Below are the code and all the weights of a small trained network. Each question names an input and a target symbol and asks about switching units off, where a switched-off unit gives its printed mean instead of its output.

import numpy as np


def w(rows, s, z=0):
    codes = np.array(rows[::2]) - 128.0
    scale = np.full(codes.shape[1], s)
    scale[-1] = z or s
    return codes * scale


def f(y):
    return np.maximum(y, 0)


def softmax(a):
    e = np.exp(a - a.max(-1, keepdims=True))
    return e / e.sum(-1, keepdims=True)


def log_softmax(a):
    a = a - a.max(-1, keepdims=True)
    return a - np.log(np.exp(a).sum(-1, keepdims=True))


def net(x, mask):
    ids = ['ΔΦΨαβεζηλμξσω'.index(c) for c in x.split()]
    T = len(ids)
    res = E[ids] + P[:T]
    q, k, v = (res @ M[0].T for M in (Q, K, V))
    z = softmax(np.where(np.tri(T) > 0, q @ k.T / 2**0.5, -1e9)) @ v
    res = res + np.where(mask[0], z, O[0][:, -1]) @ O[0][:, :-1]
    y = f(res @ A[0][:, :-1].T + A[0][:, -1])
    res = res + np.where(mask[1:17], y, B[0][:, -1]) @ B[0][:, :-1]
    return log_softmax(res[-1] @ U[:, :-1].T + U[:, -1])


Q, K, V, O, A, B = {}, {}, {}, {}, {}, {}
E = w([
[70,97,129,113],'Δ',
[136,211,137,13],'Φ',
[167,196,96,24],'Ψ',
[149,148,141,60],'α',
[50,214,64,25],'β',
[147,112,161,84],'ε',
[73,74,121,125],'ζ',
[167,97,163,100],'η',
[165,91,186,98],'λ',
[7,150,108,100],'μ',
[48,88,96,119],'ξ',
[199,51,151,122],'σ',
[72,96,106,104],'ω',
],0.019)
P = w([
[102,56,137,42],'0',
[125,202,110,106],'1',
[136,152,206,141],'2',
[121,95,78,20],'3',
[123,217,112,140],'4',
[134,154,209,139],'5',
[125,92,75,20],'6',
[117,253,137,138],'7',
],0.021)
Q[0] = w([
[112,39,108,8],'H0',
[170,136,103,143],'H0',
],0.016)
K[0] = w([
[68,66,247,2],'H0',
[66,105,48,156],'H0',
],0.0084)
V[0] = w([
[145,132,5,124],'H0',
[229,115,182,156],'H0',
],0.012)
O[0] = w([
[161,2,54,24,72],'H0',
[35,132,232,26,3],'H0',
],0.0075,0.0039)
A[0] = w([
[104,136,77,67,68],'N0',
[88,70,141,172,204],'N1',
[90,56,124,60,123],'N2',
[188,78,188,139,129],'N3',
[251,168,209,111,121],'N4',
[44,133,71,129,115],'N5',
[161,165,66,91,154],'N6',
[86,35,233,224,153],'N7',
[141,116,108,115,211],'N8',
[130,159,96,75,132],'N9',
[90,4,213,238,57],'N10',
[85,155,48,61,114],'N11',
[177,204,171,191,177],'N12',
[148,95,162,170,10],'N13',
[101,138,179,102,166],'N14',
[147,87,213,173,131],'N15',
],0.013,0.011)
B[0] = w([
[155,133,138,148,190],'N0',
[99,163,148,120,161],'N1',
[172,171,151,160,194],'N2',
[126,194,99,153,177],'N3',
[49,94,115,113,240],'N4',
[122,80,155,81,165],'N5',
[95,84,171,139,253],'N6',
[154,77,188,104,190],'N7',
[111,136,155,120,210],'N8',
[118,114,118,114,217],'N9',
[173,106,1,61,162],'N10',
[148,149,109,161,240],'N11',
[200,123,137,148,219],'N12',
[110,167,88,95,131],'N13',
[135,125,59,148,211],'N14',
[93,157,113,196,179],'N15',
],0.015,0.014)
U = w([
[59,46,152,9,136],'Δ',
[136,130,20,113,117],'Φ',
[213,118,187,150,77],'Ψ',
[132,139,137,136,161],'α',
[214,51,84,95,5],'β',
[91,170,228,99,208],'ε',
[164,70,123,41,162],'ζ',
[97,189,141,168,168],'η',
[32,200,75,72,204],'λ',
[102,53,107,162,1],'μ',
[156,86,123,114,90],'ξ',
[183,232,83,113,191],'σ',
[118,110,189,184,113],'ω',
],0.011,0.0063)

Each question gives the input, a string of symbols that net reads in full, and the target symbol t.
The units are the heads (2 rows each of Q, K, V and O) and the neurons (one row each of A and B). Each row of codes is followed by its name. A weight is (code - 128) times the scale printed after its matrix; where a second scale follows, it is the last column's (O, A, B and U).
mask holds one flag per unit, heads first, then neurons. A switched-off unit (its flag False) gives its mean, the last column of its rows in O or B, instead of its output. The means were averaged over made-up inputs and are rounded, as every weight is.
A unit's drop is (log p(t) with every unit on - log p(t) with that unit switched off) / (log p(t) with every unit on - log p(t) with every unit switched off).
The circuit of an input: a set's keep is (log p(t) with only the set's units on - log p(t) with every unit switched off) / (log p(t) with every unit on - log p(t) with every unit switched off). Starting from the 12 units with the biggest drops (on a tie, the unit counted first), units are removed one at a time, each time the one whose removal leaves the highest keep (on an exact tie, the one counted first), for as long as the keep stays at least 0.8.
units of the circuit, in order: the units of the circuit, biggest drop first
most important unit: the unit with the biggest drop
top k neurons: the k neurons with the biggest drops, biggest first
drop when u is switched off: that unit's drop, to one decimal
input σ λ ζ β, target σ: top 4 neurons -> [N11 N2 N4 N0]
input σ Δ σ λ σ Ψ, target Δ: units of the circuit, in order -> [N4]
input μ Ψ σ α σ ξ λ, target μ: units of the circuit, in order -> [H0 N6 N12]
input σ Δ σ σ μ ζ ζ, target σ: top 2 neurons -> [N2 N6]
input μ ζ λ ζ η ζ σ, target μ: top 3 neurons -> [N6 N12 N10]
input λ λ Ψ β Ψ σ ε, target λ: units of the circuit, in order -> [H0 N7]
input β σ ξ η σ σ, target Φ: top 3 neurons -> [N10 N3 N15]
input μ μ σ, target Φ: top 4 neurons -> [N10 N4 N3 N15]
input β Φ σ μ, target β: units of the circuit, in order -> [H0 N5]
input σ ε ξ, target ζ: top 2 neurons -> [N7 N10]
input λ σ σ ζ α, target λ: top 2 neurons -> [N7 N2]
input ξ Φ Ψ, target Δ: top 3 neurons -> [N4 N11 N2]
input μ Ψ σ Ψ, target μ: units of the circuit, in order -> [N6 H0]
input ε Ψ β, target σ: units of the circuit, in order -> [N4]
input λ ε λ σ, target λ: units of the circuit, in order -> [H0 N12 N7]
input ξ Ψ Ψ σ σ, target Δ: units of the circuit, in order -> [H0 N11]
input σ ε σ Δ σ μ μ, target σ: units of the circuit, in order -> [N2 N4]
input β ε σ β, target β: top 2 neurons -> [N11 N4]
input σ ε α ζ σ σ σ Ψ, target λ: top 4 neurons -> [N7 N4 N2 N9]
input ζ Ψ Ψ Ψ σ ζ, target β: top 4 neurons -> [N10 N7 N4 N6]
input ζ α λ, target μ: top 4 neurons -> [N4 N7 N15 N10]
input Ψ ε α ζ ξ ε Φ, target Ψ: top 2 neurons -> [N6 N2]
input η ε Ψ Ψ μ ω Ψ ζ, target Ψ: top 2 neurons -> [N4 N12]
input Ψ Ψ ζ β σ α η, target Ψ: top 2 neurons -> [N2 N4]
input ζ Ψ α, target η: most important unit -> N12
input Ψ β σ ζ σ ζ Ψ, target Ψ: drop when N14 is switched off -> 0.1
input ε σ Φ, target λ: most important unit -> N4
input β Ψ β μ σ ζ ξ ε, target λ: drop when N6 is switched off -> 0.2
input λ Δ μ η, target λ: drop when N7 is switched off -> 0.3
